Below is a small trained network, with its code and all its weights. Each question gives an input and a target symbol and asks what happens when units are switched off, that is, made to give their printed mean instead of their output.

import numpy as np


def w(rows, s, z=0):
    codes = np.array(rows[::2]) - 128.0
    scale = np.full(codes.shape[1], s)
    scale[-1] = z or s
    return codes * scale


def softmax(a):
    e = np.exp(a - a.max(-1, keepdims=True))
    return e / e.sum(-1, keepdims=True)


def log_softmax(a):
    a = a - a.max(-1, keepdims=True)
    return a - np.log(np.exp(a).sum(-1, keepdims=True))


def net(x, mask):
    ids = ['αβγζλμξσφω'.index(c) for c in x.split()]
    T = len(ids)
    res = E[ids] + P[:T]
    u = 0
    for l in range(3):
        r = res
        for j in range(3):
            rows = slice(3 * j, 3 * j + 3)
            q, k, v = (r @ M[l][rows].T for M in (Q, K, V))
            z = softmax(np.where(np.tri(T) > 0, q @ k.T / 3**0.5, -1e9)) @ v
            o = O[l][rows]
            res = res + np.where(mask[u + j], z, o[:, -1]) @ o[:, :-1]
        u += 3
    return log_softmax(res[-1] @ U[:, :-1].T + U[:, -1])


Q, K, V, O = {}, {}, {}, {}
E = w([
[108,43,87,120,138,179,76,155],'α',
[78,129,173,69,135,134,31,51],'β',
[123,71,136,91,153,172,167,186],'γ',
[157,211,105,150,168,178,118,210],'ζ',
[94,141,223,96,198,123,84,87],'λ',
[209,122,188,125,41,138,83,142],'μ',
[160,192,80,29,250,98,47,121],'ξ',
[177,124,138,190,222,84,111,129],'σ',
[105,145,166,150,75,148,135,246],'φ',
[78,79,92,73,89,142,201,52],'ω',
],0.019)
P = w([
[119,160,65,148,64,77,63,173],'0',
[118,167,77,186,87,87,71,160],'1',
[123,181,93,188,107,106,67,139],'2',
[127,172,116,183,138,114,82,126],'3',
[128,169,143,180,152,118,76,102],'4',
[133,169,144,159,206,130,83,78],'5',
[126,183,161,158,217,109,89,99],'6',
[116,173,174,152,223,114,97,99],'7',
[136,186,169,157,252,121,95,85],'8',
[134,158,169,159,254,117,76,107],'9',
[119,131,158,167,216,115,84,99],'10',
],0.0043)
Q[0] = w([
[71,103,217,160,94,177,77,103],'0.h0',
[173,97,105,150,134,153,199,128],'0.h0',
[63,100,107,127,165,183,128,155],'0.h0',
[91,163,154,130,100,126,164,196],'0.h1',
[158,159,41,204,58,125,152,208],'0.h1',
[144,193,98,142,186,2,108,79],'0.h1',
[94,163,239,138,99,166,122,140],'0.h2',
[90,127,100,33,133,152,146,154],'0.h2',
[109,62,106,155,134,161,162,140],'0.h2',
],0.011)
K[0] = w([
[88,78,199,89,93,174,152,81],'0.h0',
[161,196,100,109,114,194,151,152],'0.h0',
[77,119,67,55,133,204,42,97],'0.h0',
[91,173,145,164,124,214,159,254],'0.h1',
[147,166,44,109,65,172,105,182],'0.h1',
[193,134,49,239,158,72,152,113],'0.h1',
[145,163,236,146,140,160,188,185],'0.h2',
[69,102,156,50,159,174,149,147],'0.h2',
[23,60,149,184,110,168,119,131],'0.h2',
],0.0091)
V[0] = w([
[31,184,158,86,76,154,64,88],'0.h0',
[129,100,209,194,138,91,82,83],'0.h0',
[92,93,193,103,87,72,128,113],'0.h0',
[173,153,167,193,202,33,123,64],'0.h1',
[188,80,148,56,167,2,132,170],'0.h1',
[152,108,77,195,122,206,92,73],'0.h1',
[254,125,98,84,199,182,24,91],'0.h2',
[157,85,49,83,147,121,203,145],'0.h2',
[88,175,147,117,190,221,133,155],'0.h2',
],0.0057)
O[0] = w([
[197,155,253,182,220,99,179,68,104],'0.h0',
[222,147,190,136,218,111,105,121,168],'0.h0',
[143,62,75,15,154,137,180,100,87],'0.h0',
[79,175,219,128,61,87,245,132,255],'0.h1',
[157,137,142,170,69,95,194,169,179],'0.h1',
[61,192,125,234,113,132,110,78,130],'0.h1',
[70,154,143,141,158,52,140,196,237],'0.h2',
[89,151,138,191,150,193,188,193,102],'0.h2',
[41,31,144,52,136,155,117,145,167],'0.h2',
],0.0062,0.0071)
Q[1] = w([
[104,17,164,56,136,186,79,132],'1.h0',
[84,141,104,127,141,205,147,167],'1.h0',
[184,171,39,215,35,186,189,12],'1.h0',
[183,158,2,158,76,18,61,53],'1.h1',
[87,108,111,22,166,194,146,156],'1.h1',
[80,122,127,88,96,10,152,69],'1.h1',
[225,171,24,110,56,142,128,199],'1.h2',
[125,157,110,83,109,162,190,106],'1.h2',
[84,125,125,119,106,113,87,50],'1.h2',
],0.0063)
K[1] = w([
[97,130,163,117,165,121,91,96],'1.h0',
[95,128,113,16,127,130,68,208],'1.h0',
[180,65,92,131,53,142,88,37],'1.h0',
[254,95,81,130,191,175,120,165],'1.h1',
[39,110,215,56,128,156,94,136],'1.h1',
[135,144,102,169,83,146,175,125],'1.h1',
[203,191,114,81,108,155,17,181],'1.h2',
[111,64,58,62,103,155,84,93],'1.h2',
[116,77,130,96,72,117,107,25],'1.h2',
],0.0083)
V[1] = w([
[138,101,177,55,186,113,78,167],'1.h0',
[91,197,97,70,174,105,160,131],'1.h0',
[116,146,160,181,153,119,129,64],'1.h0',
[184,166,90,127,116,116,142,96],'1.h1',
[44,187,254,99,139,183,71,67],'1.h1',
[106,100,94,113,135,103,109,44],'1.h1',
[122,118,184,131,180,163,168,153],'1.h2',
[70,90,76,126,119,129,160,125],'1.h2',
[93,103,73,103,105,7,92,183],'1.h2',
],0.0074)
O[1] = w([
[149,65,3,162,52,155,104,122,232],'1.h0',
[198,187,86,134,124,166,119,113,240],'1.h0',
[80,88,102,152,52,160,142,143,186],'1.h0',
[105,140,182,75,150,154,155,131,78],'1.h1',
[184,101,26,167,125,75,105,127,253],'1.h1',
[81,127,99,117,152,137,84,63,38],'1.h1',
[222,119,120,145,125,96,148,139,223],'1.h2',
[142,141,116,128,80,128,189,100,34],'1.h2',
[120,46,166,161,167,166,110,99,204],'1.h2',
],0.0075,0.0055)
Q[2] = w([
[114,134,110,117,161,36,126,59],'2.h0',
[53,141,234,162,131,132,91,150],'2.h0',
[119,188,77,149,87,135,161,149],'2.h0',
[181,141,132,207,168,73,106,108],'2.h1',
[188,68,113,145,182,158,142,148],'2.h1',
[73,19,127,88,190,170,106,188],'2.h1',
[194,81,113,233,157,143,1,171],'2.h2',
[216,160,134,138,20,14,113,117],'2.h2',
[148,127,161,65,146,83,159,65],'2.h2',
],0.0081)
K[2] = w([
[156,181,156,225,201,134,190,127],'2.h0',
[126,96,162,176,125,137,121,133],'2.h0',
[123,186,5,122,157,60,58,149],'2.h0',
[225,106,144,199,124,47,159,110],'2.h1',
[167,242,90,127,198,83,157,120],'2.h1',
[126,177,55,87,197,143,65,174],'2.h1',
[195,160,110,171,216,92,118,128],'2.h2',
[168,99,175,185,68,2,189,83],'2.h2',
[153,26,205,14,30,127,127,40],'2.h2',
],0.0071)
V[2] = w([
[157,188,139,99,105,195,53,114],'2.h0',
[106,153,46,96,159,136,120,122],'2.h0',
[179,163,119,121,101,134,94,135],'2.h0',
[65,39,196,115,35,121,211,38],'2.h1',
[94,20,125,118,46,137,154,115],'2.h1',
[62,160,111,61,66,15,144,205],'2.h1',
[195,255,144,210,7,139,98,131],'2.h2',
[110,131,93,113,89,163,200,196],'2.h2',
[147,104,22,196,245,196,176,181],'2.h2',
],0.0064)
O[2] = w([
[162,14,180,104,121,126,76,75,95],'2.h0',
[85,122,169,106,120,176,143,162,110],'2.h0',
[84,97,172,97,133,210,128,63,155],'2.h0',
[96,28,134,111,101,123,157,135,2],'2.h1',
[185,2,197,112,141,130,145,110,38],'2.h1',
[167,207,198,201,171,194,156,78,151],'2.h1',
[106,142,97,43,74,43,62,157,223],'2.h2',
[180,41,79,39,80,77,137,74,96],'2.h2',
[113,157,198,64,164,111,154,80,207],'2.h2',
],0.0064,0.0086)
U = w([
[176,99,162,89,172,167,189,164,118],'α',
[51,90,137,172,153,151,91,91,110],'β',
[112,95,74,157,67,135,122,164,66],'γ',
[113,121,140,132,116,135,122,97,66],'ζ',
[203,73,123,131,180,59,122,71,52],'λ',
[188,95,210,112,39,128,79,138,132],'μ',
[77,162,114,1,156,90,104,125,155],'ξ',
[122,147,172,178,103,94,178,129,174],'σ',
[169,167,138,181,96,226,149,59,92],'φ',
[75,128,123,109,67,127,169,44,255],'ω',
],0.006,0.0043)

Each question gives the input, a string of symbols that net reads in full, and the target symbol t.
The units are the heads (3 rows each of Q, K, V and O). Each row of codes is followed by its name. A weight is (code - 128) times the scale printed after its matrix; where a second scale follows, it is the last column's (O and U).
mask holds one flag per head, layer by layer. A switched-off head (its flag False) gives its mean, the last column of its rows in O, instead of its output. The means were averaged over made-up inputs and are rounded, as every weight is.
A unit's drop is (log p(t) with every unit on - log p(t) with that unit switched off) / (log p(t) with every unit on - log p(t) with every unit switched off).
The circuit of an input: a set's keep is (log p(t) with only the set's units on - log p(t) with every unit switched off) / (log p(t) with every unit on - log p(t) with every unit switched off). Starting from all 9 units, units are removed one at a time, each time the one whose removal leaves the highest keep (on an exact tie, the one counted first), for as long as the keep stays at least 0.8.
units of the circuit, in order: the units of the circuit, biggest drop first
most important unit: the unit with the biggest drop
heads that matter: for each layer, one digit per head in row order, 1 if its drop is at least 0.15 and else 0, layers parted by /
drop when u is switched off: that unit's drop, to one decimal
input σ σ α, target β: units of the circuit, in order	[0.h1, 2.h2, 1.h1, 1.h0]
input γ σ σ λ λ μ φ, target γ: units of the circuit, in order	[0.h1, 1.h1]
input γ γ β μ γ σ σ α, target λ: units of the circuit, in order	[1.h1, 0.h1, 0.h0]
input σ σ σ φ, target μ: units of the circuit, in order	[0.h1, 0.h2, 1.h1, 2.h0]
input ζ γ α ζ σ σ σ γ σ σ α, target ξ: units of the circuit, in order	[0.h1, 2.h2]
input σ σ μ ζ α λ γ μ ω σ α, target γ: most important unit	1.h1
input σ γ γ λ γ β μ β φ, target λ: units of the circuit, in order	[1.h1, 0.h0, 0.h1]
input γ σ σ σ γ σ λ σ β ζ φ, target ξ: heads that matter	010 / 010 / 011
input μ γ ζ ω σ ξ ξ α α, target φ: units of the circuit, in order	[0.h2, 2.h1]
input α σ ζ ζ σ σ ξ σ μ ζ α, target ξ: heads that matter	010 / 100 / 011
input γ β ξ λ γ, target γ: heads that matter	100 / 111 / 010
input α β γ σ ζ σ σ λ, target σ: units of the circuit, in order	[0.h1, 0.h0, 2.h2]
input ζ σ φ γ ω γ ζ σ φ, target ξ: heads that matter	010 / 000 / 011
input γ σ α σ μ μ ζ ζ, target ξ: most important unit	0.h1
input ζ ζ σ ξ σ ζ, target ξ: units of the circuit, in order	[2.h2, 0.h1]
input σ ζ σ ζ γ φ σ σ σ γ, target ξ: units of the circuit, in order	[0.h1, 2.h2]
input σ ζ ξ φ, target φ: heads that matter	011 / 100 / 010
input ξ σ α σ ζ λ μ ξ μ γ, target φ: heads that matter	001 / 100 / 010
input σ μ μ β σ σ σ σ α γ, target λ: units of the circuit, in order	[1.h1, 0.h0]
input ξ ξ γ, target φ: heads that matter	001 / 000 / 010
input λ β μ α, target λ: units of the circuit, in order	[0.h0, 1.h1]
input σ σ γ α β σ σ σ ξ φ, target φ: heads that matter	011 / 101 / 010
input γ γ σ λ λ λ, target λ: most important unit	1.h1
input σ σ φ, target μ: heads that matter	011 / 010 / 110
input μ σ ω σ γ, target α: drop when 1.h2 is switched off	0.0
input λ γ γ γ σ σ σ φ γ, target γ: drop when 1.h1 is switched off	0.5
input μ σ σ α, target β: drop when 1.h2 is switched off	0.3
